How the units are linked:
q318: ^>q896, $>q184, ~>q485, %>q584
q418: ^>q796, $>q119, ~>q592, %>q972
q871: ^>q777, $>q420, ~>q469, %>q665
q192: ^>q127, $>q556, ~>q341, %>q501
q6: ^>q429, $>q354, ~>q78, %>q708
q275: ^>q469, $>q983, ~>q248, %>q150
q676: ^>q592, $>q701, ~>q358, %>q511
q552: ^>q890, $>q472, ~>q302, %>q127
q270: ^>q664, $>q890, ~>q353, %>q371
q307: ^>q135, $>q836, ~>q371, %>q620
q796: ^>q149, $>q791, ~>q418, %>q485
q354: ^>q200, $>q972, ~>q624, %>q418
q127: ^>q845, $>q662, ~>q192, %>q472
q202: ^>q268, $>q577, ~>q244, %>q258
q507: ^>q244, $>q569, ~>q740, %>q393
q813: ^>q742, $>q563, ~>q149, %>q896
q805: ^>q904, $>q78, ~>q652, %>q645
q159: ^>q420, $>q393, ~>q983, %>q507
q708: ^>q568, $>q418, ~>q775, %>q354
q929: ^>q926, $>q931, ~>q109, %>q268
q993: ^>q648, $>q515, ~>q783, %>q434
q835: ^>q910, $>q150, ~>q599, %>q275
q472: ^>q67, $>q117, ~>q501, %>q662
q225: ^>q37, $>q189, ~>q563, %>q171
q941: ^>q61, $>q248, ~>q551, %>q599
q641: ^>q652, $>q616, ~>q86, %>q642
q926: ^>q185, $>q169, ~>q929, %>q111
q469: ^>q871, $>q159, ~>q275, %>q837
q556: ^>q662, $>q122, ~>q282, %>q48
q109: ^>q929, $>q258, ~>q420, %>q202
q956: ^>q407, $>q434, ~>q455, %>q993
q501: ^>q472, $>q48, ~>q238, %>q556
q783: ^>q993, $>q185, ~>q117, %>q475
q584: ^>q563, $>q347, ~>q791, %>q184
q568: ^>q373, $>q796, ~>q708, %>q200
q67: ^>q596, $>q783, ~>q472, %>q455
q422: ^>q645, $>q709, ~>q642, %>q321
q648: ^>q536, $>q408, ~>q993, %>q175
q881: ^>q551, $>q373, ~>q806, %>q961
q256: ^>q803, $>q910, ~>q261, %>q177
q169: ^>q858, $>q192, ~>q931, %>q302
q258: ^>q931, $>q803, ~>q818, %>q577
q313: ^>q189, $>q961, ~>q347, %>q881
q268: ^>q111, $>q903, ~>q202, %>q931
q511: ^>q433, $>q833, ~>q630, %>q701
q665: ^>q491, $>q244, ~>q837, %>q420
q777: ^>q48, $>q109, ~>q871, %>q491
q238: ^>q501, $>q777, ~>q112, %>q282
q652: ^>q805, $>q321, ~>q641, %>q422
q761: ^>q740, $>q171, ~>q896, %>q225
q429: ^>q961, $>q200, ~>q6, %>q568
q577: ^>q903, $>q112, ~>q481, %>q803
q111: ^>q353, $>q302, ~>q268, %>q169
q244: ^>q202, $>q481, ~>q507, %>q818
q420: ^>q109, $>q818, ~>q159, %>q244
q434: ^>q175, $>q270, ~>q475, %>q515
q772: ^>q245, $>q5, ~>q620, %>q20
q302: ^>q552, $>q501, ~>q903, %>q192
q115: ^>q496, $>q645, ~>q900, %>q805
q592: ^>q418, $>q800, ~>q676, %>q433
q185: ^>q515, $>q858, ~>q926, %>q353
q135: ^>q844, $>q20, ~>q307, %>q772
q972: ^>q485, $>q115, ~>q433, %>q119
q624: ^>q354, $>q433, ~>q950, %>q592
q740: ^>q507, $>q888, ~>q761, %>q37
q200: ^>q887, $>q485, ~>q354, %>q796
q393: ^>q818, $>q261, ~>q37, %>q569
q37: ^>q393, $>q893, ~>q225, %>q888
q248: ^>q275, $>q742, ~>q236, %>q575
q803: ^>q341, $>q942, ~>q256, %>q112
q282: ^>q556, $>q491, ~>q942, %>q777
q119: ^>q791, $>q805, ~>q800, %>q115
q701: ^>q800, $>q641, ~>q276, %>q833
q321: ^>q78, $>q950, ~>q616, %>q709
q175: ^>q86, $>q664, ~>q434, %>q408
q620: ^>q772, $>q596, ~>q890, %>q836
q112: ^>q238, $>q871, ~>q177, %>q942
q189: ^>q893, $>q875, ~>q313, %>q551
q433: ^>q972, $>q900, ~>q511, %>q800
q373: ^>q236, $>q149, ~>q568, %>q887
q586: ^>q475, $>q111, ~>q122, %>q926
q925: ^>q616, $>q772, ~>q664, %>q135
q893: ^>q261, $>q599, ~>q189, %>q941
q845: ^>q836, $>q455, ~>q127, %>q67
q481: ^>q577, $>q177, ~>q569, %>q256
q334: ^>q575, $>q896, ~>q887, %>q813
q347: ^>q313, $>q429, ~>q904, %>q806
q833: ^>q900, $>q642, ~>q536, %>q641
q900: ^>q115, $>q422, ~>q833, %>q652
q86: ^>q641, $>q925, ~>q175, %>q731
q888: ^>q569, $>q941, ~>q171, %>q893
q76: ^>q171, $>q881, ~>q184, %>q313
q485: ^>q318, $>q496, ~>q972, %>q791
q563: ^>q225, $>q313, ~>q584, %>q76
q150: ^>q837, $>q740, ~>q575, %>q983
q950: ^>q624, $>q511, ~>q245, %>q676
q904: ^>q347, $>q6, ~>q805, %>q126
q709: ^>q775, $>q676, ~>q844, %>q950
q664: ^>q925, $>q620, ~>q270, %>q307
q818: ^>q258, $>q256, ~>q393, %>q481
q408: ^>q731, $>q307, ~>q515, %>q664
q358: ^>q676, $>q276, ~>q20, %>q630
q599: ^>q835, $>q575, ~>q875, %>q248
q642: ^>q422, $>q844, ~>q731, %>q616
q887: ^>q334, $>q318, ~>q200, %>q149
q742: ^>q983, $>q225, ~>q813, %>q761
q983: ^>q159, $>q37, ~>q742, %>q740
q890: ^>q620, $>q67, ~>q552, %>q845
q630: ^>q511, $>q536, ~>q5, %>q276
q61: ^>q177, $>q275, ~>q941, %>q835
q475: ^>q434, $>q353, ~>q586, %>q185
q78: ^>q6, $>q624, ~>q321, %>q775
q645: ^>q126, $>q775, ~>q422, %>q78
q858: ^>q371, $>q127, ~>q169, %>q552
q931: ^>q169, $>q341, ~>q258, %>q903
q903: ^>q302, $>q238, ~>q577, %>q341
q126: ^>q806, $>q708, ~>q645, %>q6
q276: ^>q701, $>q86, ~>q407, %>q536
q20: ^>q358, $>q407, ~>q836, %>q5
q455: ^>q956, $>q475, ~>q662, %>q783
q596: ^>q5, $>q993, ~>q67, %>q956
q896: ^>q761, $>q76, ~>q318, %>q563
q353: ^>q270, $>q552, ~>q111, %>q858
q800: ^>q119, $>q652, ~>q701, %>q900
q184: ^>q76, $>q806, ~>q496, %>q347
q961: ^>q875, $>q887, ~>q429, %>q373
q149: ^>q813, $>q584, ~>q796, %>q318
q536: ^>q833, $>q731, ~>q648, %>q86
q836: ^>q20, $>q956, ~>q845, %>q596
q48: ^>q117, $>q929, ~>q777, %>q122
q806: ^>q881, $>q568, ~>q126, %>q429
q407: ^>q276, $>q175, ~>q956, %>q648
q371: ^>q307, $>q845, ~>q858, %>q890
q910: ^>q942, $>q837, ~>q835, %>q469
q875: ^>q599, $>q334, ~>q961, %>q236
q177: ^>q112, $>q469, ~>q61, %>q910
q837: ^>q665, $>q507, ~>q150, %>q159
q569: ^>q481, $>q61, ~>q888, %>q261
q171: ^>q888, $>q551, ~>q76, %>q189
q662: ^>q455, $>q586, ~>q556, %>q117
q791: ^>q584, $>q904, ~>q119, %>q496
q491: ^>q122, $>q202, ~>q665, %>q109
q551: ^>q941, $>q236, ~>q881, %>q875
q261: ^>q256, $>q835, ~>q893, %>q61
q775: ^>q708, $>q592, ~>q709, %>q624
q245: ^>q950, $>q630, ~>q772, %>q358
q942: ^>q282, $>q665, ~>q910, %>q871
q616: ^>q321, $>q245, ~>q925, %>q844
q341: ^>q192, $>q282, ~>q803, %>q238
q575: ^>q150, $>q761, ~>q334, %>q742
q844: ^>q709, $>q358, ~>q135, %>q245
q731: ^>q642, $>q135, ~>q408, %>q925
q236: ^>q248, $>q813, ~>q373, %>q334
q117: ^>q783, $>q926, ~>q48, %>q586
q5: ^>q630, $>q648, ~>q596, %>q407
q496: ^>q184, $>q126, ~>q115, %>q904
q515: ^>q408, $>q371, ~>q185, %>q270
q122: ^>q586, $>q268, ~>q491, %>q929

The rows follow the links: the fewer symbols apart two units are, the more alike their rows tend to be.

Rows of some units; one shown again gets a slightly different row:
q665: -444	635	-439	703	-468	579	303	-320	524	761	-273	430	504	-658	-279	492	-483	-106	465	-615	318	604	-530	411	-257	-475	597	805	328	-349	396	-430	-303	478	228	-193	-785	-741	463	131	254	-619	-665	218	-518	291	508	-485	416	575	-291	486
q119: 80	-848	-211	472	108	274	-393	-835	327	-1044	54	606	-111	862	-499	307	14	123	-672	-232	41	-508	136	574	-471	592	142	239	675	527	224	63	32	-495	367	-536	565	963	304	296	456	-46	860	109	-235	97	-733	116	236	-800	-584	-133
q127: 460	810	-406	-40	562	445	361	-376	536	884	264	586	-573	-729	-374	566	349	-55	559	-314	329	82	609	571	-327	-543	-372	242	452	-421	454	469	316	565	271	-209	55	-842	555	229	318	260	-734	227	-555	344	648	541	427	696	-406	-570
q620: 681	150	588	-642	793	-646	81	56	-579	194	379	-171	-869	-152	-20	-521	730	249	110	728	-544	-308	870	-20	5	-85	-778	-984	-44	-97	-411	613	505	110	-8	449	577	-181	-535	-37	6	888	-176	-266	482	15	146	732	-457	180	4	-788
q648: 752	2	436	-250	883	-449	-16	-574	-340	-4	455	392	-929	-15	-451	-359	685	333	47	555	-523	-434	881	554	-373	-1	-587	-783	557	15	-287	683	524	89	311	236	731	-12	-339	273	400	824	10	-151	323	263	47	834	-273	-25	-475	-810
q844: 653	-429	-571	-908	765	442	-212	277	482	-503	377	-267	-773	393	302	443	505	-328	-335	-231	635	-612	785	-418	269	288	-822	139	-397	259	397	628	456	-303	-207	-525	906	441	488	-184	-243	399	409	251	-415	-244	-365	706	429	-393	287	-688
q149: -546	-731	614	348	-618	-604	-314	81	-654	-824	-257	-365	628	712	131	-639	-427	198	-574	405	-575	-56	-686	-327	122	495	527	-325	-186	394	-511	-509	-371	-490	-118	277	-134	792	-661	-69	-136	-226	695	-307	618	-217	-564	-573	-528	-628	171	583
q244: -477	614	-274	872	-548	443	263	-430	363	677	-275	584	523	-617	-415	347	-464	74	445	-462	114	619	-572	637	-366	-429	686	592	543	-365	267	-471	-349	462	310	-103	-812	-642	364	207	381	-590	-605	143	-347	336	485	-527	288	581	-453	541
q318: -501	-766	526	170	-572	-560	-310	231	-607	-880	-272	-505	620	712	275	-627	-394	111	-542	364	-449	-114	-593	-445	281	530	448	-306	-368	422	-538	-505	-390	-526	-222	199	-91	793	-625	-168	-239	-260	724	-236	590	-312	-588	-560	-521	-646	318	597
q373: -562	-631	623	624	-665	-606	-324	-213	-670	-696	-316	-121	678	652	-79	-637	-413	301	-541	393	-691	6	-682	8	-95	452	687	-321	116	382	-525	-535	-396	-403	99	274	-222	708	-625	45	50	-307	655	-295	623	-109	-504	-632	-583	-559	-69	649
q761: -692	-148	-578	648	-772	648	-67	-44	580	-204	-423	174	853	142	5	540	-699	-192	-127	-715	518	329	-849	8	-30	96	771	997	9	54	470	-665	-520	-103	-11	-490	-628	178	559	33	19	-859	163	229	-470	-12	-150	-755	450	-130	24	782
q37: -776	111	-106	149	-870	101	65	726	-10	112	-453	-683	969	-108	563	-2	-696	-288	69	-274	248	496	-947	-706	494	-26	629	450	-694	-63	-22	-730	-551	-6	-394	18	-854	-76	13	-342	-423	-744	-116	-24	-19	-327	118	-825	25	60	611	886
q813: -650	-416	174	1153	-749	68	-215	-811	-63	-467	-394	584	786	390	-585	-50	-562	247	-245	-177	-300	158	-799	627	-481	290	971	359	667	194	-26	-591	-442	-183	415	-132	-459	483	6	294	447	-591	393	-11	50	190	-307	-703	-8	-362	-588	705
q86: 767	-272	-468	-382	892	404	-98	-469	549	-280	481	529	-934	270	-311	512	614	-87	-189	-218	357	-582	899	345	-260	212	-703	86	385	140	405	735	553	-166	219	-490	928	288	559	174	256	490	269	228	-484	113	-239	802	438	-218	-334	-867
q175: 686	59	484	-336	819	-570	4	-488	-430	37	470	286	-885	-32	-415	-402	740	318	32	653	-599	-424	876	462	-316	-10	-634	-851	455	5	-333	707	512	52	298	372	704	-28	-368	191	316	917	-35	-196	372	234	14	797	-357	70	-401	-822
q189: -665	-265	-414	945	-773	567	-140	-421	458	-268	-416	487	815	220	-315	433	-713	-69	-195	-614	281	258	-843	380	-241	126	887	830	375	125	373	-661	-491	-89	216	-434	-530	284	445	112	253	-855	245	159	-422	129	-214	-704	362	-216	-327	742
q358: 712	-352	-650	-751	776	512	-206	80	611	-396	396	34	-812	364	111	597	529	-275	-293	-325	654	-646	839	-176	93	267	-843	198	-134	199	441	682	481	-293	-90	-594	888	423	604	-99	-122	396	397	250	-516	-142	-296	726	503	-311	163	-775
q393: -688	394	630	751	-762	-529	195	-63	-616	433	-417	-28	848	-375	-101	-613	-542	283	327	298	-660	594	-853	183	-105	-227	788	-212	155	-211	-482	-626	-461	247	115	602	-889	-408	-578	59	107	-425	-385	-238	508	103	295	-732	-455	309	-123	767
q806: -387	-836	44	-253	-476	-168	-414	649	-196	-902	-286	-702	490	796	577	-184	-340	-203	-636	13	106	-188	-497	-840	512	579	189	65	-722	455	-165	-386	-280	-617	-441	-66	28	879	-198	-269	-476	-288	803	-98	245	-471	-647	-414	-145	-707	619	482
q791: -209	-873	-586	-186	-205	492	-360	337	476	-999	-109	-290	218	799	345	493	-197	-339	-626	-537	665	-299	-253	-576	305	581	44	585	-484	478	399	-195	-116	-580	-300	-666	252	930	481	-210	-310	-396	819	236	-394	-335	-664	-189	375	-748	379	231
q575: -726	-124	-588	448	-841	632	-98	210	513	-79	-402	-82	868	97	201	544	-669	-299	-86	-704	619	371	-831	-274	132	73	690	929	-203	42	424	-668	-506	-90	-99	-442	-645	112	529	-91	-172	-869	72	222	-509	-151	-71	-771	405	-82	224	797
q429: -368	-833	-52	-264	-427	-7	-408	601	-95	-952	-208	-686	465	775	578	-96	-267	-227	-622	-39	213	-221	-428	-880	509	528	118	141	-719	483	-40	-363	-276	-607	-499	-197	69	913	-71	-346	-529	-297	799	-49	124	-480	-656	-365	-50	-736	660	415
q422: 433	-688	502	-529	484	-649	-318	138	-531	-753	221	-367	-511	656	184	-525	461	130	-532	631	-459	-614	497	-310	175	463	-523	-794	-245	345	-459	388	294	-450	-119	180	804	766	-567	-103	-145	615	635	-238	547	-232	-574	467	-466	-623	197	-479
q893: -773	12	-340	202	-867	355	12	621	234	21	-411	-512	902	-29	543	268	-708	-346	7	-493	500	453	-933	-596	441	-11	627	722	-655	-7	208	-722	-556	-54	-371	-181	-779	-24	295	-260	-435	-798	-45	105	-247	-253	28	-785	172	17	513	881
q248: -739	-89	-540	407	-815	609	-52	349	519	-99	-451	-193	897	42	295	481	-721	-281	-51	-677	604	376	-864	-356	270	27	670	925	-340	35	381	-698	-529	-93	-219	-403	-714	74	477	-149	-224	-862	82	225	-435	-149	-67	-788	401	-42	321	857
q117: 405	820	-85	227	457	152	356	-612	193	966	268	760	-465	-788	-583	205	310	156	586	-48	-79	205	489	832	-514	-556	-184	-17	709	-431	167	377	289	647	467	108	-52	-929	179	315	462	270	-790	69	-256	497	664	437	201	751	-622	-422
q896: -610	-454	265	1119	-750	-57	-208	-753	-181	-509	-404	543	759	419	-518	-125	-559	303	-320	-96	-395	176	-743	605	-470	276	926	248	652	255	-151	-626	-467	-239	418	-16	-399	497	-160	332	451	-535	437	-65	163	210	-367	-690	-77	-368	-549	726
q845: 644	502	-405	-1161	731	191	223	688	260	560	378	-479	-756	-459	486	271	526	-345	336	-11	508	-126	797	-576	466	-358	-931	-96	-615	-249	201	588	427	238	-366	-42	337	-495	290	-265	-444	470	-452	93	-303	-169	391	665	233	421	536	-724
q268: -3	888	490	-296	28	-603	385	531	-595	1042	-20	-509	10	-898	268	-545	114	106	693	484	-364	486	19	-280	264	-592	-150	-549	-343	-468	-444	-44	22	550	-186	732	-491	-954	-542	-140	-229	246	-891	-240	460	81	734	13	-463	741	289	-1
q347: -420	-811	216	-144	-509	-270	-401	567	-341	-906	-238	-689	534	799	546	-348	-369	-133	-556	160	-35	-170	-533	-761	482	541	247	-80	-706	434	-308	-417	-330	-594	-414	-15	61	882	-318	-291	-474	-257	802	-142	372	-414	-653	-486	-259	-720	610	504
q67: 626	531	-472	-1071	719	299	234	650	351	594	349	-430	-751	-519	451	368	505	-361	375	-79	586	-107	746	-489	360	-361	-872	-16	-579	-292	302	621	420	246	-332	-103	347	-561	380	-259	-367	454	-477	158	-386	-124	458	681	271	414	484	-698
q777: -191	867	-218	-434	-233	114	363	892	59	992	-111	-633	238	-829	566	119	-202	-307	677	-130	334	564	-230	-633	503	-582	-96	191	-730	-496	59	-190	-140	448	-411	215	-679	-934	123	-312	-482	-191	-836	20	-106	-137	695	-188	48	753	634	213

Each walk starts at a row. The symbols on each line, taken left to right, move it on to the next unit.
Answer with the unit's row; about right is enough.
9	903	397	-335	-10	-524	417	615	-508	1038	-4	-563	23	-845	383	-482	27	28	648	416	-279	486	-20	-409	347	-636	-164	-487	-490	-512	-400	-14	-30	520	-260	653	-493	-995	-482	-193	-317	185	-901	-221	370	1	712	-51	-371	776	441	28
^ ~ % ~ $ $ % ~
-590	446	488	986	-709	-335	217	-418	-407	534	-342	319	727	-451	-364	-431	-492	317	323	145	-614	623	-736	543	-333	-288	837	-39	477	-249	-340	-593	-415	379	295	461	-851	-498	-406	198	299	-373	-469	-133	345	291	378	-620	-335	396	-422	703
% ~ % $ $ % ^
-768	269	456	398	-899	-460	120	429	-528	302	-456	-499	904	-262	304	-528	-607	67	214	199	-353	610	-946	-338	296	-163	699	-136	-365	-97	-433	-703	-523	130	-202	487	-928	-302	-513	-174	-300	-509	-249	-240	460	-102	203	-817	-455	195	359	851
-94	-880	-611	61	-74	676	-367	-75	629	-1001	-82	123	113	851	78	642	-191	-300	-653	-593	639	-351	-133	-212	55	598	104	681	-50	458	524	-110	-86	-565	-54	-767	348	959	621	-34	-30	-375	845	271	-500	-231	-712	-116	500	-756	48	113
% % ~ % % ^
24	-889	-396	361	11	464	-380	-640	488	-1047	17	544	-42	843	-416	451	-58	-42	-649	-445	274	-484	12	342	-328	627	154	516	494	508	387	39	27	-530	260	-733	460	1009	499	203	314	-208	844	213	-397	52	-717	44	409	-778	-440	-29
^ $ % ^ ~ %
-153	-881	-627	-11	-95	657	-386	92	606	-970	-62	-35	160	828	172	587	-223	-333	-626	-560	673	-354	-157	-310	165	563	67	711	-173	469	496	-107	-121	-598	-106	-757	308	908	645	-78	-142	-350	828	248	-500	-265	-646	-154	467	-763	184	128
-802	172	120	179	-928	-131	57	690	-201	229	-460	-645	951	-143	555	-204	-644	-113	171	-50	4	550	-923	-672	480	-108	605	232	-679	-75	-192	-712	-554	58	-442	269	-882	-179	-254	-301	-486	-641	-177	-65	227	-239	123	-866	-214	147	556	883
^ % ^ ~ % ~ ~ %
-676	-209	-462	880	-827	619	-114	-308	487	-245	-388	346	826	200	-164	546	-687	-90	-173	-690	377	284	-809	217	-197	159	822	957	281	99	393	-615	-518	-117	150	-493	-549	236	522	75	150	-858	191	207	-472	35	-172	-712	426	-178	-227	797
^ % ~ ^ ~ %
-664	-261	-302	1014	-789	501	-127	-569	382	-337	-394	532	825	308	-365	397	-665	-18	-198	-576	192	271	-812	431	-344	185	873	772	485	111	326	-642	-476	-156	296	-422	-465	290	391	223	316	-795	272	182	-353	120	-238	-729	294	-276	-445	771
726	-318	-538	-571	821	476	-174	-174	639	-347	416	312	-888	308	-115	624	517	-213	-258	-309	541	-582	894	142	-118	224	-708	189	186	157	469	685	501	-225	100	-600	902	351	627	78	87	430	326	277	-541	-27	-262	794	492	-247	-115	-813
~ $ % % %
728	141	576	-597	812	-679	42	-117	-547	153	430	-1	-872	-124	-60	-559	696	248	96	737	-555	-364	834	120	-41	-75	-729	-993	105	-131	-433	678	493	112	62	499	613	-148	-560	47	75	890	-115	-218	518	80	150	755	-470	140	-97	-790
^ $ ~ ~ % ~
452	807	-325	83	556	371	393	-497	465	925	278	689	-555	-790	-504	446	337	3	566	-225	200	154	544	689	-431	-495	-299	168	600	-420	327	452	353	590	370	-82	31	-897	407	221	362	286	-761	189	-435	412	651	472	336	678	-457	-540
550	-564	36	-1052	595	-177	-249	542	-145	-653	304	-600	-607	558	534	-144	477	-170	-422	292	132	-583	615	-695	449	401	-784	-427	-681	343	-126	502	390	-408	-381	-91	806	602	-134	-270	-401	564	533	-67	182	-387	-504	576	-125	-477	573	-620
^ ^ ^ ~ % ^ %
-198	-833	-605	-103	-171	582	-393	231	598	-974	-82	-159	193	834	270	537	-216	-336	-633	-566	709	-322	-179	-441	240	601	98	660	-321	441	412	-161	-107	-623	-185	-681	326	950	567	-110	-221	-408	808	250	-436	-290	-696	-159	444	-812	312	191
% $ % $ $ % %
161	-872	116	455	201	31	-414	-904	36	-1071	93	703	-185	881	-605	68	125	266	-653	17	-265	-530	193	644	-547	582	99	-36	746	465	37	138	114	-510	461	-345	645	970	61	326	481	91	878	19	5	133	-731	136	12	-767	-651	-175
511	731	-523	-197	605	581	369	-266	642	873	306	478	-628	-695	-248	581	398	-153	552	-339	484	98	600	421	-249	-506	-441	290	355	-448	485	511	346	519	224	-223	134	-798	567	135	238	258	-728	280	-622	255	618	543	514	642	-287	-566
% $ ^ ~ ^ $ ~
344	866	55	285	411	28	381	-620	38	963	229	731	-460	-805	-626	63	320	225	637	46	-197	191	434	889	-526	-577	-137	-153	749	-476	61	367	242	646	449	211	-75	-919	81	340	472	316	-809	26	-134	477	661	385	70	732	-670	-390
% % $ % ^ ~
181	824	560	196	227	-518	410	-318	-469	978	123	254	-256	-818	-374	-496	236	351	635	515	-704	312	243	587	-314	-577	-68	-650	456	-477	-361	208	151	611	278	650	-266	-949	-457	199	315	403	-814	-233	393	349	686	186	-412	745	-412	-238
-489	634	-372	810	-512	510	300	-367	410	696	-273	535	551	-628	-342	405	-471	19	492	-566	270	641	-588	553	-296	-445	684	649	488	-364	353	-427	-309	443	264	-157	-762	-736	433	196	298	-654	-648	184	-416	324	492	-451	384	592	-386	493
% ~ ~ ~ % ~
-627	-468	381	1124	-740	-188	-227	-708	-284	-514	-357	516	734	457	-501	-246	-521	327	-379	-2	-511	145	-794	556	-460	310	903	112	622	277	-208	-624	-454	-249	352	17	-381	485	-261	286	430	-478	479	-133	275	169	-398	-694	-199	-400	-515	737
^ $ ^ ^ ~ $ % ~
-690	-312	-58	1149	-775	303	-149	-672	186	-404	-407	611	837	336	-501	200	-655	151	-234	-411	-85	222	-792	583	-420	218	971	541	597	220	169	-606	-504	-161	367	-250	-478	367	228	226	410	-698	331	78	-140	180	-293	-720	197	-330	-550	728
-618	-578	586	871	-715	-411	-278	-466	-531	-651	-370	210	738	581	-300	-532	-448	337	-441	248	-672	49	-730	281	-252	392	802	-194	365	327	-423	-588	-411	-357	241	221	-265	644	-508	133	228	-322	578	-231	551	5	-450	-637	-451	-521	-288	688
$ ~ ~ ^ % $
-225	-841	-521	-256	-260	448	-398	438	441	-962	-148	-417	263	795	462	423	-289	-362	-642	-408	590	-331	-256	-705	415	601	70	560	-503	462	301	-229	-155	-598	-376	-579	222	889	378	-249	-372	-397	827	143	-308	-395	-715	-243	294	-732	497	273
% $ ^ $ ^ ^ ~ ~ $
-316	-818	-311	-314	-286	253	-376	578	183	-927	-181	-639	407	825	565	185	-300	-343	-620	-280	453	-259	-318	-814	481	579	104	358	-718	478	151	-286	-206	-605	-394	-400	177	961	162	-324	-478	-376	788	96	-138	-455	-685	-315	147	-748	581	337
297	-741	585	-37	338	-618	-342	-414	-523	-855	160	104	-393	742	-214	-565	352	292	-558	620	-659	-591	361	233	-202	527	-245	-771	331	457	-406	325	201	-451	203	171	701	840	-549	147	188	562	762	-235	563	-23	-629	375	-470	-708	-253	-374
~ ^ % ~ $ ~ ^
565	-503	-339	-1074	629	133	-244	533	191	-566	375	-500	-689	465	479	206	455	-267	-316	-5	473	-565	683	-678	469	346	-828	-97	-597	245	128	548	412	-409	-395	-324	829	562	246	-257	-422	446	520	56	-118	-368	-368	604	212	-425	528	-627
^ ^ % $ ^
-7	-893	-569	244	-58	651	-369	-369	613	-985	-28	347	49	893	-182	614	-135	-176	-649	-534	496	-442	-69	108	-130	578	132	623	253	429	510	-16	-15	-544	131	-760	460	945	600	109	111	-272	859	253	-490	-66	-733	-55	478	-760	-166	34
-144	869	-103	-447	-152	8	414	871	-44	1004	-94	-689	173	-862	627	-37	-141	-251	622	-47	289	522	-208	-634	511	-602	-111	58	-772	-473	-62	-146	-135	503	-429	328	-620	-966	-47	-332	-498	-108	-837	-7	-44	-167	706	-146	-30	781	654	134
% ~ % ^ ^ % $ %
-72	911	308	-436	-87	-392	419	742	-411	1032	-9	-654	87	-853	466	-393	10	-21	633	356	-173	495	-57	-457	390	-611	-123	-413	-589	-464	-303	-83	-42	541	-347	581	-553	-997	-381	-261	-410	121	-875	-162	328	-56	734	-69	-326	797	539	80
% $ $ ^ % % $ ^
248	829	516	259	284	-451	384	-456	-438	911	137	377	-274	-810	-448	-360	259	374	626	441	-650	280	281	661	-403	-535	-42	-556	543	-475	-319	234	169	620	334	579	-214	-963	-405	273	400	390	-809	-185	270	384	698	267	-346	748	-433	-319
